Below are the code and all the weights of a small trained network. Each question names an input and a class and asks about switching units off, where a switched-off unit gives its printed mean instead of its output.

import numpy as np


def w(rows, s, z=0):
    codes = np.array(rows[::2]) - 128.0
    scale = np.full(codes.shape[1], s)
    scale[-1] = z or s
    return codes * scale


def norm(h):
    return h / np.sqrt((h * h).mean(-1, keepdims=True) + 1e-5)


def f(y):
    return y / 2 * (1 + np.tanh(0.7978845608 * (y + 0.044715 * y**3)))


def log_softmax(a):
    a = a - a.max(-1, keepdims=True)
    return a - np.log(np.exp(a).sum(-1, keepdims=True))


def net(x, mask):
    res = np.array(x, float).reshape(1, 6) / 4 @ E
    u = 0
    for l in range(2):
        y = f(norm(res) @ A[l][:, :-1].T + A[l][:, -1])
        res = res + np.where(mask[u : u + 3], y, B[l][:, -1]) @ B[l][:, :-1]
        u += 3
    return log_softmax(norm(res)[-1] @ U[:, :-1].T + U[:, -1])


A, B = {}, {}
E = w([
[123,126,134,133,140],'x0',
[3,236,209,145,78],'x1',
[127,111,154,133,136],'x2',
[74,196,152,3,149],'x3',
[133,135,124,126,124],'x4',
[123,116,141,133,135],'x5',
],0.0078)
A[0] = w([
[190,110,155,91,171,203],'L0N1',
[122,212,179,166,105,230],'L0N2',
[126,153,146,6,182,253],'L0N3',
],0.014,0.0043)
B[0] = w([
[228,211,5,52,3,183],'L0N1',
[136,82,203,180,81,220],'L0N2',
[178,130,25,9,82,248],'L0N3',
],0.0079,0.012)
A[1] = w([
[218,104,96,138,49,251],'L1N1',
[254,83,59,114,136,99],'L1N2',
[121,151,190,4,69,29],'L1N3',
],0.0086,0.002)
B[1] = w([
[70,194,151,202,128,255],'L1N1',
[128,65,111,168,251,244],'L1N2',
[90,108,206,31,166,203],'L1N3',
],0.013,0.0084)
U = w([
[144,124,80,230,247,72],'0',
[212,117,42,41,154,170],'1',
[127,124,218,225,39,250],'2',
[69,137,240,5,95,14],'3',
],0.015,0.0021)

Each question gives the input, the list of numbers given to net, and the class t.
The units are the neurons (one row each of A and B). Each row of codes is followed by its name. A weight is (code - 128) times the scale printed after its matrix; where a second scale follows, it is the last column's (A, B and U).
mask holds one flag per neuron, layer by layer. A switched-off neuron (its flag False) gives its mean, the last column of its row in B, instead of its output. The means were averaged over made-up inputs and are rounded, as every weight is.
A unit's drop is (log p(t) with every unit on - log p(t) with that unit switched off) / (log p(t) with every unit on - log p(t) with every unit switched off).
The circuit of an input: a set's keep is (log p(t) with only the set's units on - log p(t) with every unit switched off) / (log p(t) with every unit on - log p(t) with every unit switched off). Starting from all 6 units, units are removed one at a time, each time the one whose removal leaves the highest keep (on an exact tie, the one counted first), for as long as the keep stays at least 0.8.
circuit, biggest first: the units of the circuit, biggest drop first
most important unit: the unit with the biggest drop
k most important neurons: the k neurons with the biggest drops, biggest first
k most important neurons of layer l: the k neurons of layer l with the biggest drops, biggest first
drop when u is switched off: that unit's drop, to one decimal
input [-8,-6,6,-1,7,2], class 0: most important unit => L0N3
input [2,1,0,-3,3,2], class 2: 2 most important neurons => (L0N3; L1N2)
input [-8,1,-4,-3,-1,-4], class 2: 3 most important neurons => (L0N3; L1N2; L0N1)
input [7,6,8,0,-3,0], class 2: 2 most important neurons of layer 0 => (L0N3; L0N2)
input [4,-8,-5,-1,-5,8], class 0: 3 most important neurons => (L0N3; L1N2; L1N1)
input [-2,2,0,-4,-2,4], class 2: circuit, biggest first => (L1N2; L0N3)
input [-4,2,-1,-5,-6,-5], class 2: circuit, biggest first => (L0N3; L1N2)
input [-7,0,1,6,-4,2], class 1: 2 most important neurons => (L0N3; L0N2)
input [-4,-3,0,-2,8,-7], class 0: drop when L0N3 is switched off => 0.1
input [1,-6,-7,-3,-7,-3], class 0: drop when L0N3 is switched off => 0.1
input [-4,-8,-3,-5,-4,-6], class 0: drop when L0N3 is switched off => 0.1
